After every row comes roughly how far along a hidden order it lies, from 0 to 9.
[ 2.00 -3.88 -2.74  3.46 -0.22 -2.99  4.83  2.60  0.51  4.47  6.60  6.49
 -2.79 -4.35  2.72  2.54 -9.99 -0.99 -0.05  1.43 -0.94 -4.99  0.39 -7.45
 -0.59  2.41 -0.68  3.93 -6.65 -1.97 -0.46  1.53 -6.52 -0.12  1.46 -1.76
 -0.24  2.08 -0.50  0.32 -1.22  1.46 -2.15  3.60  0.34 -1.45  0.81  3.65
 -0.16  0.42  2.19  0.34 -1.29  0.02 -5.04 -0.21  1.45 -1.73  6.51 -0.03
 -3.75 -2.24 -0.86  0.30 -0.21 -3.08 -0.93 -0.03  2.00 -2.01 -1.40 -5.22
 -0.35  2.48  2.65]
0
[ 4.10 -7.07 -5.34  3.36  1.58 -3.27 -4.52  1.89  0.54  8.14  4.78  3.99
  0.62 -7.38  2.34  2.21 -9.99 -1.21 -3.28  0.02  0.09 -4.25  0.18 -1.07
 -2.43  1.24 -2.65  5.31 -5.37 -3.99  1.81  0.08 -5.35 -3.04 -1.43 -4.09
 -0.36  2.35  0.03  1.23 -2.82 -0.56 -7.89  1.20 -0.76 -1.30  4.46  0.74
  2.42 -1.63  3.51 -0.99 -1.87 -1.77  0.51 -2.51  2.32 -2.12  3.03 -0.54
 -6.05 -5.72 -0.64  1.55 -0.27 -3.52  0.67  2.65  3.43 -6.65 -2.94 -5.55
 -0.02  3.34  2.91]
2
[-0.25 -5.50 -1.38  2.22  0.54 -3.19  2.45  1.88 -1.86  3.22  2.42  1.71
  0.61 -3.98  7.38  1.27 -1.00 -3.22 -0.90 -0.29  0.14 -2.37  1.29 -3.55
 -3.07  0.32 -3.43  2.88 -4.85 -0.09 -0.85  0.62  0.03 -1.75 -1.20 -1.46
  0.95 -2.41 -1.98 -0.84  2.94  1.32 -3.32  0.51  1.14  3.33  1.33 -1.58
  0.37 -0.47  2.26 -3.51  1.00 -3.82 -1.05 -3.82 -0.41 -0.66 -1.84  2.72
 -3.31  0.98  2.62  0.19 -1.07 -2.72 -1.07  0.11  1.90 -0.82 -0.47 -5.19
 -0.42  5.77 -1.98]
9
[ 0.07 -3.29 -1.52  2.90  0.53 -2.69  1.58  1.06 -1.55  2.92  2.56  2.63
 -0.42 -4.86  5.79  1.23 -2.53 -1.81 -1.08 -0.41 -0.55 -2.04  1.13 -2.41
 -2.13  0.61 -2.80  2.75 -3.76 -0.82 -0.45  0.66 -1.28 -1.27 -1.01 -1.53
  0.46 -1.72 -1.50 -0.22  0.72  0.73 -5.37 -0.30  0.86  1.23  0.84 -0.13
  0.96 -0.56  1.85 -3.20  1.02 -2.80 -1.30 -3.14  0.03 -0.84 -0.45  2.16
 -2.81 -0.26  2.05  0.52 -0.46 -1.49 -0.92 -0.32  1.99 -1.02 -0.59 -4.75
 -0.96  5.47 -0.92]
7
[ 1.21 -5.08 -1.98  3.41  0.84 -2.73  1.00  1.52 -0.69  3.48  2.79  3.12
 -1.11 -4.15  2.38  1.51 -5.41 -1.29 -1.43  0.03 -0.09 -1.77  1.00 -2.20
 -1.73  1.29 -2.12  2.92 -4.36 -0.48 -0.56  0.39 -2.71 -1.08 -0.61 -1.86
  0.53  0.27 -0.93  0.19 -1.08  0.56 -4.25  0.55  0.58  0.35  0.95  0.08
  1.88 -0.10  1.66 -1.12 -0.26 -2.13 -1.82 -2.11  0.24 -0.81  0.47  0.72
 -2.94 -1.39  0.80  0.52 -0.24 -2.18 -0.76  0.76  2.97 -1.21 -0.54 -3.89
 -0.88  3.59 -0.25]
4
[ 0.00 -3.50 -1.24  3.63 -0.26 -3.10  2.28  1.32 -1.19  3.40  3.31  2.76
 -1.33 -4.15  6.41  1.27 -1.34 -1.98 -0.68 -0.32 -0.27 -2.42  1.31 -2.94
 -1.88  1.21 -2.49  2.80 -3.47 -1.79 -0.81  0.43 -0.80 -1.39 -0.20 -1.43
  0.64 -1.76 -1.58  0.80  0.62  1.68 -2.49 -0.28  1.36  0.85  0.35  0.19
  0.32  0.20  1.83 -2.71  0.70 -2.59 -1.52 -2.39 -0.33 -1.06  0.48  1.14
 -3.71 -0.58  1.81  0.32 -0.44 -1.13 -1.00 -0.45  1.52  0.21 -0.66 -3.84
 -0.48  4.48 -1.27]
6
[ 0.11 -5.14 -1.81  4.48 -0.62 -2.00 -0.62  1.52 -0.41  4.91  3.06  3.11
  0.02 -5.36  4.68  1.89 -4.26 -0.86 -1.74 -0.43  0.07 -2.10  1.29 -1.02
 -2.02  1.52 -2.43  2.75 -3.33 -1.52 -0.66  0.56 -1.27 -1.84 -1.23 -2.46
  0.46 -0.68 -1.10  0.33 -1.09  0.45 -5.86 -0.81  0.41 -0.30  0.61  0.46
  2.03 -0.45  2.25 -1.73 -0.26 -2.11 -0.84 -2.32  0.02 -1.24  0.84  0.56
 -3.28 -1.89  1.67  0.99 -0.23 -1.86 -0.81  1.43  2.77 -0.28 -1.01 -3.62
 -0.96  4.00 -0.31]
5
[-1.03 -3.08 -1.94  7.29 -1.71 -3.79  1.27  3.32 -0.38  5.45  4.07  5.22
 -2.23 -5.88  8.77  2.04 -1.39  0.02  0.00 -0.04  0.15 -2.68  1.41 -2.37
 -1.39  3.68 -1.10  2.76 -3.85 -2.59 -0.88  1.51 -1.92 -1.24 -0.31 -3.14
 -0.66 -0.36 -0.50  0.81 -3.14  2.25 -4.05  0.50  1.35 -1.39 -0.38  1.08
  0.18  0.50  2.16 -1.62  0.22 -0.31 -2.35 -2.34 -0.53 -1.87  5.62 -0.31
 -2.77 -2.73  2.35  1.05 -0.10 -1.19 -1.27  0.13  3.42  3.05 -2.87 -2.82
 -0.39  4.58 -0.14]
3

Part 2:
[ 1.03 -0.67 -2.21  1.86 -0.09  0.76  0.81 -0.61 -0.70  1.42  0.02 -0.78
 -1.22 -2.21 -0.91  6.04  1.64  0.20 -0.08  0.78  0.10  0.10  2.16  0.81
 -0.18]
7
[ 1.70  0.51 -0.91  2.03 -0.21 -4.08  0.99 -1.10 -0.50  0.85 -0.38 -0.31
 -0.42 -1.80 -0.69  1.90 -2.29  0.19 -0.31 -0.18  1.31  0.55  1.65 -0.26
 -0.42]
6
[ 1.28 -0.01 -1.66  1.75 -0.14 -1.64  1.33 -1.14 -1.20  1.77  0.41 -0.48
 -0.88 -2.42 -1.20  3.70 -0.15  0.30 -0.02  0.59  0.56  0.44  2.22  0.09
 -0.54]
6
[ 0.99  0.05 -1.45  1.99 -0.24 -2.57  0.86 -0.51 -0.99  0.99 -0.40  0.27
 -0.45 -1.81 -1.25  2.73 -0.40  0.20 -0.02 -0.03  0.40  0.28  1.11 -0.76
 -1.45]
6
[ 0.38 -0.16 -0.99  1.47 -0.21 -2.02  0.79 -0.42 -0.11  0.46 -0.44 -0.16
 -0.05 -0.83 -0.31  2.16 -0.31  0.16 -0.47 -0.25 -0.16  0.31  0.63 -0.93
 -0.95]
5
[ 0.35 -0.18 -0.81  2.05 -0.28 -1.69  0.54 -0.15  0.39 -0.01 -0.76  0.00
  0.31 -0.56 -0.46  0.89 -1.29  0.03 -0.24 -0.53  0.02  0.36  0.55 -0.13
 -0.88]
5
[-0.29  0.13 -0.24  0.23 -0.05 -0.43  0.48 -0.06 -0.89  0.60  0.82 -0.29
 -0.26 -0.77 -0.59  1.15 -0.58  0.19 -0.12  0.25 -0.70 -0.01  0.76 -0.26
 -0.15]
0
[ 1.10  0.89 -0.43  1.37  0.14 -1.68  0.40 -0.45 -1.46  0.86  0.24  0.60
 -0.45 -1.41 -1.39  0.19  1.29  0.16  0.69 -0.06  0.66  0.10  0.92 -0.76
 -1.30]
1
[ 1.17  1.94  3.26  3.33 -1.03 -9.99  0.87 -0.35  5.17 -4.06 -3.94  0.89
  4.53  4.72  3.38 -9.99 -9.99 -0.57 -1.98 -4.59  3.96  1.87 -5.18 -4.41
 -0.21]
8
[ 1.07 -0.36 -1.97  1.34 -0.14 -1.24  1.25 -0.37 -1.56  1.56  0.39 -0.18
 -1.00 -2.51 -1.66  4.97  1.72  0.44 -0.05  0.49 -0.97  0.19  1.71 -0.35
 -1.81]
6
[ 1.38  0.28 -1.63  3.09 -0.20 -1.94  1.10 -0.80 -0.80  1.16 -0.62 -0.03
 -0.72 -2.32 -1.24  3.14  0.00  0.22 -0.12  0.03  0.17  0.35  1.83 -0.29
 -1.48]
8
[ 1.90  0.84 -1.38  1.97 -0.05 -2.70  0.96 -1.15 -1.67  1.65  0.46  0.11
 -1.10 -2.90 -1.59  3.35 -1.90  0.29  0.31  0.59  0.68  0.17  2.03  0.05
 -1.17]
6
[ 1.27  0.60 -0.76  1.64 -0.43 -4.39  1.64 -1.29  0.08  0.53 -0.23 -0.40
  0.34 -0.79 -0.38  1.18 -4.85  0.24 -1.02 -0.83  1.16  0.76  0.53 -1.23
 -0.60]
7
[ 0.80  0.29 -0.63  2.90 -0.07 -2.04  0.46 -0.04 -0.44  0.27 -1.11  1.12
 -0.10 -1.10 -1.62 -0.41  0.78 -0.04  0.69 -0.44 -0.35  0.05 -0.04 -0.49
 -2.51]
4
[ 1.02  0.48 -0.54  2.19 -0.26 -3.39  0.99 -0.72  0.30  0.65 -0.53  0.35
  0.23 -0.75 -0.53  0.84 -2.55  0.09 -0.46 -0.43  1.03  0.54  0.54 -0.70
 -0.68]
6
[ 0.04 -0.22 -0.96  1.40 -0.42 -2.44  0.46 -0.16  0.09  0.38 -0.71 -0.07
  0.26 -0.41 -0.41  1.59 -2.55  0.12 -0.34 -0.75 -0.46  0.35 -0.01 -1.38
 -1.22]
5
[ 1.68  1.74  0.59  2.66 -0.18 -4.83  1.03 -0.86 -0.18 -0.23 -0.86  0.71
  0.76 -1.07 -0.24 -3.68 -5.63  0.05 -0.34 -1.16  1.98  0.94 -1.35 -1.22
 -0.95]
5
[ 1.61  1.68 -0.28  2.19 -0.30 -5.72  1.46 -1.45 -1.28  1.06  0.13  0.35
 -0.07 -1.65 -1.33 -0.10 -2.92  0.34 -0.55 -0.80  1.55  0.83  1.24 -1.41
 -0.94]
6
[ 1.98  1.99 -0.66  2.14 -0.10 -5.44  1.32 -1.55 -2.47  1.49  0.70  0.50
 -0.26 -2.36 -1.49  0.13 -2.76  0.39 -0.10 -0.47  1.44  0.77  1.31 -1.00
 -1.26]
5
[ 1.90  0.58 -1.32  3.33 -0.29 -5.31  1.57 -1.11 -1.17  0.97 -0.82  0.25
 -0.24 -2.46 -1.49  1.20 -2.00  0.20 -0.38 -0.57  1.07  0.64  1.22 -1.04
 -1.80]
9
[ 0.06 -0.59 -1.69  1.48 -0.30 -1.76  0.82 -0.32 -0.92  1.14 -0.03 -0.07
 -0.29 -1.34 -1.27  3.30  0.25  0.27 -0.41 -0.25 -1.29  0.27  0.67 -1.54
 -1.95]
6
[ 1.24  0.18 -1.08  2.10 -0.35 -2.63  1.12 -0.71  0.09  0.86 -0.54 -0.19
 -0.14 -1.08 -0.39  1.59 -2.09  0.13 -0.48 -0.29  0.65  0.48  0.87 -0.70
 -0.74]
7
[-0.12 -0.79 -1.67  1.86 -0.28 -1.13  0.78 -0.05 -0.45  1.11 -0.20  0.02
 -0.47 -1.60 -1.34  4.24  1.16  0.24 -0.11  0.00 -1.92  0.08  0.90 -1.06
 -2.14]
6
[ 2.03  0.54 -1.74  3.05 -0.40 -3.85  1.23 -1.10 -0.32  1.32 -0.53 -0.36
 -0.68 -2.33 -1.13  3.88 -2.33  0.28 -0.50 -0.47  1.13  0.81  2.06 -0.44
 -1.20]
9
[-0.12 -0.36 -1.06  0.31 -0.43 -2.78  1.07 -0.54  0.54  0.31 -0.09 -0.54
  0.08 -0.35  0.02  2.20 -2.55  0.21 -1.14 -0.69 -0.41  0.52  0.49 -1.83
 -0.25]
6
[ 1.04 -0.27 -2.21  2.10 -0.11 -1.48  1.09 -0.86 -1.21  1.75  0.02 -0.19
 -1.00 -2.58 -1.61  4.71  1.48  0.28 -0.10  0.55 -0.21  0.18  2.04  0.23
 -1.42]
7
[ 1.76  0.95 -0.53  3.21 -0.29 -3.87  0.89 -0.96  0.22  0.43 -1.21  0.22
  0.05 -1.11 -0.77 -0.58 -3.41  0.03 -0.05 -0.71  1.85  0.58  0.85 -0.20
 -0.98]
8
[-0.25 -0.76 -1.19  1.80 -0.55 -2.72  0.93  0.20  0.58  0.05 -0.93 -0.02
  0.49  0.15 -0.53  1.99 -2.61  0.07 -0.56 -0.78 -0.91  0.32 -0.46 -1.90
 -1.53]
6
[ 0.64  1.00  0.62  1.58  0.04 -1.55 -0.37  0.15 -0.92  0.17 -0.64  1.35
  0.25 -0.38 -0.91 -3.12  0.51  0.00  0.94 -0.44  0.07  0.02 -0.83 -0.48
 -2.05]
0
[ 1.13  0.22 -1.10  2.29 -0.30 -4.72  1.23 -0.69  0.10  0.70 -0.67 -0.34
 -0.13 -0.69 -0.43  2.58 -2.63  0.09 -0.48 -0.47  0.93  0.58  1.16 -0.51
 -0.59]
8
[ 1.75  0.83 -0.91  2.57 -0.13 -2.38  0.88 -0.95 -0.91  0.95 -0.35  0.06
 -0.34 -1.79 -0.88  1.27 -2.24  0.13  0.23  0.24  1.24  0.42  1.15  0.19
 -0.62]
5
